Below is a small trained network, with its code and all its weights. Each question gives an input and a class and asks what happens when units are switched off, that is, made to give their printed mean instead of their output.

import numpy as np


def w(rows, s, z=0):
    codes = np.array(rows[::2]) - 128.0
    scale = np.full(codes.shape[1], s)
    scale[-1] = z or s
    return codes * scale


def norm(h):
    return h / np.sqrt((h * h).mean(-1, keepdims=True) + 1e-5)


def f(y):
    return y / 2 * (1 + np.tanh(0.7978845608 * (y + 0.044715 * y**3)))


def log_softmax(a):
    a = a - a.max(-1, keepdims=True)
    return a - np.log(np.exp(a).sum(-1, keepdims=True))


def net(x, mask):
    res = np.array(x, float).reshape(1, 8) / 4 @ E
    u = 0
    for l in range(3):
        y = f(norm(res) @ A[l][:, :-1].T + A[l][:, -1])
        res = res + np.where(mask[u : u + 4], y, B[l][:, -1]) @ B[l][:, :-1]
        u += 4
    return log_softmax(norm(res)[-1] @ U[:, :-1].T + U[:, -1])


A, B = {}, {}
E = w([
[169,88,170,156,142,227,2,141,120,197],'x0',
[223,86,144,166,70,224,222,58,130,111],'x1',
[119,33,159,55,45,64,110,53,136,169],'x2',
[220,87,25,157,114,65,177,189,140,243],'x3',
[83,107,115,120,68,173,127,177,205,105],'x4',
[142,185,105,231,22,77,65,114,106,130],'x5',
[72,139,214,169,110,136,193,158,96,194],'x6',
[129,127,132,125,132,122,128,127,122,132],'x7',
],0.0073)
A[0] = w([
[97,55,127,49,207,155,199,147,89,125,2],'0.n1',
[139,183,110,190,22,77,105,120,94,101,53],'0.n2',
[105,74,76,121,31,161,142,253,198,117,169],'0.n3',
[76,147,243,177,122,123,193,154,133,217,98],'0.n4',
],0.0079,0.0065)
B[0] = w([
[167,174,145,109,177,171,146,101,172,171,172],'0.n1',
[113,144,129,131,190,184,149,85,220,196,204],'0.n2',
[106,157,134,87,145,154,126,93,53,133,253],'0.n3',
[198,108,9,85,150,114,44,86,152,34,198],'0.n4',
],0.012,0.0046)
A[1] = w([
[169,224,117,202,188,189,154,255,148,66,98],'1.n1',
[172,106,84,101,85,138,140,227,168,175,44],'1.n2',
[241,70,168,190,51,231,246,87,136,70,2],'1.n3',
[115,159,240,148,114,110,100,75,138,71,118],'1.n4',
],0.0069,0.0036)
B[1] = w([
[166,51,203,46,45,55,119,86,126,131,254],'1.n1',
[136,160,142,199,110,241,128,199,108,69,126],'1.n2',
[41,172,124,89,192,11,33,209,123,135,234],'1.n3',
[123,139,111,82,79,181,184,213,55,152,181],'1.n4',
],0.012,0.0044)
A[2] = w([
[112,203,126,207,27,110,88,98,136,125,29],'2.n1',
[82,157,97,122,131,60,255,122,157,72,45],'2.n2',
[119,169,111,57,124,171,99,73,85,59,193],'2.n3',
[170,104,52,132,96,110,166,190,129,210,2],'2.n4',
],0.0093,0.0039)
B[2] = w([
[123,152,163,1,188,189,181,85,175,93,152],'2.n1',
[133,108,185,201,123,188,30,99,134,143,179],'2.n2',
[157,137,74,199,101,109,189,148,136,159,254],'2.n3',
[87,152,128,151,108,168,224,173,117,34,148],'2.n4',
],0.015,0.0091)
U = w([
[134,162,175,15,227,219,179,103,251,126,101],'0',
[30,180,129,99,168,57,59,209,144,101,115],'1',
[140,145,132,149,125,128,155,123,104,166,254],'2',
[188,108,38,140,116,126,97,117,202,51,99],'3',
[89,171,170,149,97,209,209,196,45,87,43],'4',
[142,129,153,145,122,127,128,139,160,163,236],'5',
[136,59,211,199,119,230,18,137,139,143,82],'6',
[128,44,185,48,37,72,156,101,143,131,85],'7',
],0.011,0.0075)

Each question gives the input, the list of numbers given to net, and the class t.
The units are the neurons (one row each of A and B). Each row of codes is followed by its name. A weight is (code - 128) times the scale printed after its matrix; where a second scale follows, it is the last column's (A, B and U).
mask holds one flag per neuron, layer by layer. A switched-off neuron (its flag False) gives its mean, the last column of its row in B, instead of its output. The means were averaged over made-up inputs and are rounded, as every weight is.
A unit's drop is (log p(t) with every unit on - log p(t) with that unit switched off) / (log p(t) with every unit on - log p(t) with every unit switched off).
The circuit of an input: a set's keep is (log p(t) with only the set's units on - log p(t) with every unit switched off) / (log p(t) with every unit on - log p(t) with every unit switched off). Starting from all 12 units, units are removed one at a time, each time the one whose removal leaves the highest keep (on an exact tie, the one counted first), for as long as the keep stays at least 0.8.
circuit, biggest first: the units of the circuit, biggest drop first
k most important neurons: the k neurons with the biggest drops, biggest first
top k neurons in layer l: the k neurons of layer l with the biggest drops, biggest first
input [0,6,2,-6,8,1,-5,1], class 2: circuit, biggest first -> [2.n3, 0.n3]
input [0,-1,3,7,3,-4,7,-5], class 3: circuit, biggest first -> [0.n4]
input [-3,-7,2,-7,8,1,8,6], class 2: circuit, biggest first -> [2.n3, 1.n3, 0.n4, 1.n4]
input [-4,-2,4,-6,1,2,-3,-6], class 4: circuit, biggest first -> [1.n4, 0.n4]
input [1,-7,7,4,-4,3,5,7], class 1: top 3 neurons in layer 2 -> [2.n3, 2.n4, 2.n2]
input [-1,3,7,5,7,4,4,3], class 2: circuit, biggest first -> [0.n3, 1.n1]
input [-6,5,-6,-3,-4,0,5,6], class 5: circuit, biggest first -> [0.n4, 2.n2, 2.n3]
input [0,-1,4,-5,8,6,1,1], class 2: top 2 neurons in layer 1 -> [1.n4, 1.n2]
input [5,-5,-6,-5,0,-5,-5,-1], class 7: 2 most important neurons -> [1.n1, 0.n3]
input [-7,7,2,-1,-5,0,-6,-6], class 1: 3 most important neurons -> [1.n3, 0.n4, 0.n3]
input [6,7,-3,-7,-2,-5,8,-2], class 3: circuit, biggest first -> [0.n4, 2.n3]
input [-4,-5,-3,-8,-4,5,-3,3], class 4: circuit, biggest first -> [1.n4, 1.n3]
input [7,-6,-4,7,1,1,4,1], class 4: 2 most important neurons -> [2.n4, 1.n3]
input [7,1,-8,2,0,-2,5,4], class 7: circuit, biggest first -> [1.n1]
input [-5,7,5,4,-3,-2,-5,2], class 1: circuit, biggest first -> [1.n3, 0.n4, 1.n1]
input [-6,3,-6,-7,-8,-6,8,8], class 2: 2 most important neurons -> [2.n3, 0.n4]
input [-4,7,5,-4,-5,4,4,2], class 1: 2 most important neurons -> [1.n3, 0.n3]
input [1,4,-7,1,-6,-6,2,-5], class 7: 2 most important neurons -> [1.n1, 0.n2]
input [-7,2,6,-8,0,8,0,-6], class 0: 3 most important neurons -> [2.n1, 0.n2, 0.n3]
input [3,7,5,7,4,6,4,-3], class 1: 4 most important neurons -> [1.n3, 2.n3, 1.n4, 0.n3]
